[[138 124 141 120 132 140 114 140]
 [122 152 120 126 126 137 120 150]
 [134 147 114 115 119 110 137 147]
 [127 130 117 145 136 111 136 131]
 [114 141 110 116 113 116 140 136]
 [141 123 140 138 134 133 114 121]
 [149 121 137 126 133 131 135 119]]
->
[[138 141 132 114]
 [122 120 126 120]
 [134 114 119 137]
 [127 117 136 136]
 [114 110 113 140]
 [141 140 134 114]
 [149 137 133 135]]

[[123 129 139 118 128 131 130 141 132 119 124]
 [130 125 114 148 120 138 118 121 140 143 153]
 [127 114 129 119 125 153 128 148 121 111 132]]
->
[[123 139 128 130 132 124]
 [130 114 120 118 140 153]
 [127 129 125 128 121 132]]

[[141 123 136 121 122 145 140 147 117]
 [119 135 149 129 152 118 109 131 144]
 [112 101 127 138 116 140 132 120 145]
 [148 118 139 118 119 138 142 153 119]
 [137 150 114 143 140 113 137 126 136]
 [108 135 125 118 119 151 132 125 106]
 [130 139 122 140 143 106 152 126 135]
 [126 139 116 137 142 109 142 128 135]
 [121 129 118 125 110 144 128 126 118]
 [144 138 116 145 124 129 106 117 137]]
->
[[141 136 122 140 117]
 [119 149 152 109 144]
 [112 127 116 132 145]
 [148 139 119 142 119]
 [137 114 140 137 136]
 [108 125 119 132 106]
 [130 122 143 152 135]
 [126 116 142 142 135]
 [121 118 110 128 118]
 [144 116 124 106 137]]

[[141 147 121 126]
 [141 139 121 126]
 [119 143 107 113]
 [156 143 118 148]
 [141 143 121 145]
 [141 143 137 126]
 [141 150 121 126]
 [140 143 121 126]
 [141 144 121 126]
 [150 143 121 126]]
->
[[141 121]
 [141 121]
 [119 107]
 [156 118]
 [141 121]
 [141 137]
 [141 121]
 [140 121]
 [141 121]
 [150 121]]

[[120 144 124 142 129 126 138]
 [131 126 128 126 140 104 143]
 [114 148 124 145 136 114 145]
 [135 116 131 117 138 104 139]
 [145 136 119 136 118 123 130]
 [132 117 133 117 139 115 135]]
->
[[120 124 129 138]
 [131 128 140 143]
 [114 124 136 145]
 [135 131 138 139]
 [145 119 118 130]
 [132 133 139 135]]

[[116 150 141 152 152 129 117 118]
 [119 128 141 124 124 152 105 122]
 [121 123 122 123 123 120 114 122]
 [135 119 139 121 121 125 127 142]
 [129 128 124 141 141 142 138 108]]
->
[[116 141 152 117]
 [119 141 124 105]
 [121 122 123 114]
 [135 139 121 127]
 [129 124 141 138]]

[[133 138 128 117 124]
 [138 141 117 121 111]
 [133 129 110 134 130]
 [139 137 151 141 120]
 [136 151 129 131 131]
 [111 128 115 132 126]
 [130 132 142 128 141]
 [122 142 120 144 139]
 [140 128 124 108 133]]
->
[[133 128 124]
 [138 117 111]
 [133 110 130]
 [139 151 120]
 [136 129 131]
 [111 115 126]
 [130 142 141]
 [122 120 139]
 [140 124 133]]

[[145 146 151 146 147 147 154 146]
 [145 149 147 147 147 146 146 149]
 [151 146 147 147 149 147 144 149]]
->
[[145 151 147 154]
 [145 147 147 146]
 [151 147 149 144]]
---
[[126 133 121 124 132 131]
 [127 118 129 132 124 132]
 [126 130 129 126 130 127]
 [138 136 155 133 123 105]
 [125 126 136 127 129 126]
 [131 125 132 132 124 126]
 [123 117 133 130 126 134]
 [129 129 158 130 126 111]
 [121 141 135 117 139 122]]
->
[[123 117 133 130 126 134]
 [127 118 129 132 124 132]
 [131 125 132 132 124 126]
 [125 126 136 127 129 126]
 [129 129 158 130 126 111]
 [126 130 129 126 130 127]
 [126 133 121 124 132 131]
 [138 136 155 133 123 105]
 [121 141 135 117 139 122]]

[[150 106]
 [108 147]
 [124 107]
 [104 134]]
->
[[150 106]
 [124 107]
 [104 134]
 [108 147]]

[[115 145 115]
 [124 142 107]
 [123 112 134]
 [127 135 131]]
->
[[123 112 134]
 [127 135 131]
 [124 142 107]
 [115 145 115]]

[[127 141 138 131 128 103 110 150 117 137 110 106 113]
 [135 139 147 124 118 109 122 150 125 142 111 108 122]
 [128 148 152 117 107 118 142 156 128 143 106 112 122]]
->
[[135 139 147 124 118 109 122 150 125 142 111 108 122]
 [127 141 138 131 128 103 110 150 117 137 110 106 113]
 [128 148 152 117 107 118 142 156 128 143 106 112 122]]

[[118 153 124 126 120 136]
 [131 124 132 133 129 135]
 [115 119 152 141 131 152]
 [126 118 124 127 135 134]
 [133 145 147 103 153 134]
 [148 111 117 134 107 115]]
->
[[148 111 117 134 107 115]
 [126 118 124 127 135 134]
 [115 119 152 141 131 152]
 [131 124 132 133 129 135]
 [133 145 147 103 153 134]
 [118 153 124 126 120 136]]

[[139 119 128 126 121 128]
 [129 116 150 129 133 112]]
->
[[129 116 150 129 133 112]
 [139 119 128 126 121 128]]

[[110 137 121 154 127 137 117]
 [117 143 122 146 133 149 108]
 [114 140 121 150 130 144 111]
 [112 139 121 151 129 142 113]
 [116 141 121 149 131 147 110]]
->
[[110 137 121 154 127 137 117]
 [112 139 121 151 129 142 113]
 [114 140 121 150 130 144 111]
 [116 141 121 149 131 147 110]
 [117 143 122 146 133 149 108]]

[[125 140 109 148 138 104 121 156 151 141 110 114 118 129 119 140]
 [142 113 151 100 109 144 131 123 120 106 144 150 141 132 139 115]
 [149 137 130 144 137 126 106 114 104 131 104 104 120 131 144 146]
 [150 129 125 135 127 127 113 145 137 135 115 117 124 136 146 135]
 [120 145 108 134 144 120 130 133 146 128 119 116 111 130 116 118]]
->
[[142 113 151 100 109 144 131 123 120 106 144 150 141 132 139 115]
 [150 129 125 135 127 127 113 145 137 135 115 117 124 136 146 135]
 [149 137 130 144 137 126 106 114 104 131 104 104 120 131 144 146]
 [125 140 109 148 138 104 121 156 151 141 110 114 118 129 119 140]
 [120 145 108 134 144 120 130 133 146 128 119 116 111 130 116 118]]
---
[[124 111 153]
 [123 154 139]]
->
[[111 153]
 [154 139]]

[[100 119 119]
 [133 132 131]
 [133 139 142]
 [115 123 113]
 [ 99 126 119]]
->
[[119 119]
 [132 131]]

[[126 114 132 113]
 [115 134 131 132]
 [133 126 127 125]
 [125 137 125 137]
 [116 152 122 149]]
->
[[114 132]
 [134 131]]

[[109 153 135 114]
 [110 106 135 129]
 [116 101 150 119]]
->
[[153 135]
 [106 135]]

[[113 131 126 135 137]
 [128 131 120 125 124]
 [131 118 131 105 124]
 [134 122 137 130 136]
 [131 131 121 130 120]]
->
[[131 126]
 [131 120]]

[[149 134 142]
 [123 124 113]
 [107 130 103]
 [149 126 133]]
->
[[134 142]
 [124 113]]

[[158 123 119]
 [122 132 129]
 [134 153 137]]
->
[[123 119]
 [132 129]]

[[109 105 133 128]
 [119 115 139 105]]
->
[[105 133]
 [115 139]]
